Below are the code and all the weights of a small trained network. Each question names an input and a target symbol and asks about switching units off, where a switched-off unit gives its printed mean instead of its output.

import numpy as np


def w(rows, s, z=0):
    codes = np.array(rows[::2]) - 128.0
    scale = np.full(codes.shape[1], s)
    scale[-1] = z or s
    return codes * scale


def norm(h):
    return h / np.sqrt((h * h).mean(-1, keepdims=True) + 1e-5)


def f(y):
    return np.maximum(y, 0)


def softmax(a):
    e = np.exp(a - a.max(-1, keepdims=True))
    return e / e.sum(-1, keepdims=True)


def log_softmax(a):
    a = a - a.max(-1, keepdims=True)
    return a - np.log(np.exp(a).sum(-1, keepdims=True))


def net(x, mask):
    ids = ['αβγεζηθλμξπστφω'.index(c) for c in x.split()]
    T = len(ids)
    res = E[ids] + P[:T]
    u = 0
    for l in range(3):
        r = norm(res)
        for j in range(2):
            rows = slice(3 * j, 3 * j + 3)
            q, k, v = (r @ M[l][rows].T for M in (Q, K, V))
            z = softmax(np.where(np.tri(T) > 0, q @ k.T / 3**0.5, -1e9)) @ v
            o = O[l][rows]
            res = res + np.where(mask[u + j], z, o[:, -1]) @ o[:, :-1]
        u += 2
        y = f(norm(res) @ A[l][:, :-1].T + A[l][:, -1])
        res = res + np.where(mask[u : u + 4], y, B[l][:, -1]) @ B[l][:, :-1]
        u += 4
    return log_softmax(norm(res)[-1] @ U[:, :-1].T + U[:, -1])


Q, K, V, O, A, B = {}, {}, {}, {}, {}, {}
E = w([
[145,194,104],'α',
[156,203,131],'β',
[149,190,171],'γ',
[119,104,164],'ε',
[247,15,78],'ζ',
[129,108,108],'η',
[136,109,112],'θ',
[234,175,127],'λ',
[123,157,123],'μ',
[118,24,82],'ξ',
[69,71,81],'π',
[155,138,116],'σ',
[145,159,123],'τ',
[115,113,83],'φ',
[224,158,127],'ω',
],0.011)
P = w([
[106,67,132],'0',
[186,145,3],'1',
[53,162,153],'2',
[152,57,203],'3',
[147,71,7],'4',
[45,179,146],'5',
[158,59,209],'6',
[218,124,61],'7',
[33,181,141],'8',
[146,48,201],'9',
[198,106,63],'10',
[31,181,143],'11',
],0.013)
Q[0] = w([
[109,233,253],'0.h1',
[212,172,134],'0.h1',
[255,47,197],'0.h1',
[166,74,209],'0.h2',
[214,143,158],'0.h2',
[107,172,100],'0.h2',
],0.0078)
K[0] = w([
[250,176,48],'0.h1',
[238,219,230],'0.h1',
[65,138,116],'0.h1',
[190,139,43],'0.h2',
[22,64,254],'0.h2',
[120,98,115],'0.h2',
],0.0064)
V[0] = w([
[55,41,180],'0.h1',
[182,177,35],'0.h1',
[106,87,137],'0.h1',
[149,2,208],'0.h2',
[200,77,167],'0.h2',
[103,103,139],'0.h2',
],0.0082)
O[0] = w([
[98,133,113,210],'0.h1',
[151,122,60,89],'0.h1',
[41,71,90,167],'0.h1',
[93,73,141,253],'0.h2',
[101,119,159,182],'0.h2',
[3,63,57,151],'0.h2',
],0.0062,0.0032)
A[0] = w([
[176,109,160,190],'0.n1',
[153,109,6,168],'0.n2',
[94,174,138,241],'0.n3',
[94,124,163,253],'0.n4',
],0.014,0.0012)
B[0] = w([
[62,70,157,189],'0.n1',
[231,162,103,254],'0.n2',
[147,241,121,194],'0.n3',
[255,177,159,205],'0.n4',
],0.0092,0.0061)
Q[1] = w([
[111,160,90],'1.h1',
[55,224,194],'1.h1',
[2,106,91],'1.h1',
[125,134,167],'1.h2',
[89,173,20],'1.h2',
[110,199,180],'1.h2',
],0.0098)
K[1] = w([
[163,41,102],'1.h1',
[248,64,69],'1.h1',
[78,237,128],'1.h1',
[97,93,142],'1.h2',
[119,254,73],'1.h2',
[36,100,234],'1.h2',
],0.0087)
V[1] = w([
[60,241,153],'1.h1',
[254,119,89],'1.h1',
[142,48,15],'1.h1',
[205,188,64],'1.h2',
[209,166,11],'1.h2',
[153,220,77],'1.h2',
],0.0046)
O[1] = w([
[217,153,158,2],'1.h1',
[120,131,79,216],'1.h1',
[93,117,94,156],'1.h1',
[139,112,188,121],'1.h2',
[179,165,148,109],'1.h2',
[61,185,254,74],'1.h2',
],0.0066,0.0022)
A[1] = w([
[57,196,73,155],'1.n1',
[126,60,70,252],'1.n2',
[255,88,86,16],'1.n3',
[182,103,90,51],'1.n4',
],0.0091,0.0028)
B[1] = w([
[106,146,223,211],'1.n1',
[154,254,155,226],'1.n2',
[105,137,224,254],'1.n3',
[145,103,241,178],'1.n4',
],0.0069,0.0053)
Q[2] = w([
[190,199,149],'2.h1',
[132,201,142],'2.h1',
[161,72,164],'2.h1',
[158,252,61],'2.h2',
[73,104,149],'2.h2',
[74,200,150],'2.h2',
],0.014)
K[2] = w([
[167,20,156],'2.h1',
[193,94,57],'2.h1',
[85,137,169],'2.h1',
[187,184,255],'2.h2',
[39,94,56],'2.h2',
[52,190,202],'2.h2',
],0.0093)
V[2] = w([
[146,74,79],'2.h1',
[149,139,190],'2.h1',
[118,216,120],'2.h1',
[84,9,146],'2.h2',
[35,187,113],'2.h2',
[191,155,44],'2.h2',
],0.012)
O[2] = w([
[85,109,127,94],'2.h1',
[63,101,74,254],'2.h1',
[77,182,90,54],'2.h1',
[133,74,88,52],'2.h2',
[5,118,85,85],'2.h2',
[155,186,38,81],'2.h2',
],0.011,0.004)
A[2] = w([
[49,99,105,189],'2.n1',
[113,39,67,186],'2.n2',
[214,159,67,59],'2.n3',
[5,123,46,253],'2.n4',
],0.014,0.0034)
B[2] = w([
[69,173,149,221],'2.n1',
[107,209,2,231],'2.n2',
[245,89,72,217],'2.n3',
[159,153,205,254],'2.n4',
],0.0086,0.0045)
U = w([
[232,170,96,150],'α',
[178,136,169,199],'β',
[152,75,247,110],'γ',
[75,31,142,252],'ε',
[144,108,125,66],'ζ',
[123,131,101,113],'η',
[117,131,88,161],'θ',
[137,90,131,132],'λ',
[72,121,207,121],'μ',
[137,119,57,197],'ξ',
[125,123,116,75],'π',
[127,132,105,89],'σ',
[103,123,156,114],'τ',
[136,215,161,10],'φ',
[143,81,114,169],'ω',
],0.015,0.003)

Each question gives the input, a string of symbols that net reads in full, and the target symbol t.
The units are the heads (3 rows each of Q, K, V and O) and the neurons (one row each of A and B). Each row of codes is followed by its name. A weight is (code - 128) times the scale printed after its matrix; where a second scale follows, it is the last column's (O, A, B and U).
mask holds one flag per unit, layer by layer, with each layer's heads first. A switched-off unit (its flag False) gives its mean, the last column of its rows in O or B, instead of its output. The means were averaged over made-up inputs and are rounded, as every weight is.
A unit's drop is (log p(t) with every unit on - log p(t) with that unit switched off) / (log p(t) with every unit on - log p(t) with every unit switched off).
The circuit of an input: a set's keep is (log p(t) with only the set's units on - log p(t) with every unit switched off) / (log p(t) with every unit on - log p(t) with every unit switched off). Starting from the 12 units with the biggest drops (on a tie, the unit counted first), units are removed one at a time, each time the one whose removal leaves the highest keep (on an exact tie, the one counted first), for as long as the keep stays at least 0.8.
units of the circuit, in order: the units of the circuit, biggest drop first
most important unit: the unit with the biggest drop
top k neurons: the k neurons with the biggest drops, biggest first
k most important neurons of layer l: the k neurons of layer l with the biggest drops, biggest first
which heads matter: for each layer, one digit per head in row order, 1 if its drop is at least 0.15 and else 0, layers parted by /
input φ ξ γ τ, target φ: which heads matter -> 10 / 11 / 01
input α ξ τ ε, target α: which heads matter -> 00 / 00 / 01
input ε γ ξ ζ ω η μ, target ε: which heads matter -> 11 / 01 / 01
input μ ε γ σ α μ ζ, target μ: which heads matter -> 11 / 01 / 11
input α ξ ξ ε ε η, target μ: units of the circuit, in order -> 2.h2
input φ θ γ γ ε ε γ μ ε θ γ, target γ: units of the circuit, in order -> 1.n3; 2.n2; 0.n3
input ε β ε γ ξ ε ξ γ ω π, target ε: top 3 neurons -> 0.n2; 1.n3; 1.n2
input φ θ ξ ε η τ ξ ω λ ε, target φ: which heads matter -> 10 / 11 / 01
input ε γ ζ, target γ: which heads matter -> 00 / 10 / 00
input α φ λ ε μ γ γ, target α: top 2 neurons -> 1.n1; 0.n2
input φ ξ ε γ, target φ: top 2 neurons -> 0.n2; 1.n2
input ε ω π β ε λ μ ε, target γ: 2 most important neurons of layer 1 -> 1.n3; 1.n4
input ε ε ε μ, target ε: 2 most important neurons of layer 0 -> 0.n2; 0.n4
input ξ ξ ξ ε ε η ε ω θ, target μ: most important unit -> 1.n1
input ξ ε θ θ, target ξ: which heads matter -> 00 / 00 / 01
input λ τ ε, target α: top 3 neurons -> 0.n4; 0.n1; 1.n3
input ξ ε ε α, target ξ: top 2 neurons -> 0.n1; 0.n2
input ε β λ β λ ε ξ ω θ α, target ε: which heads matter -> 11 / 11 / 01
input μ ξ ε ω β ε ξ, target μ: top 4 neurons -> 0.n2; 1.n3; 1.n2; 2.n4
input μ λ α ε θ ξ β γ σ τ, target μ: top 4 neurons -> 1.n2; 1.n3; 2.n4; 0.n2
input φ ε ζ β ε ε γ, target φ: top 4 neurons -> 1.n2; 2.n4; 1.n3; 0.n3
input μ ε η φ η γ γ γ η ε, target μ: top 4 neurons -> 1.n2; 1.n3; 2.n4; 0.n2
input ε ε β ε ω λ φ, target ε: most important unit -> 0.h2
input ε ε ζ, target γ: 3 most important neurons of layer 0 -> 0.n1; 0.n4; 0.n3
input ε ε θ η, target ε: top 2 neurons -> 0.n2; 1.n2
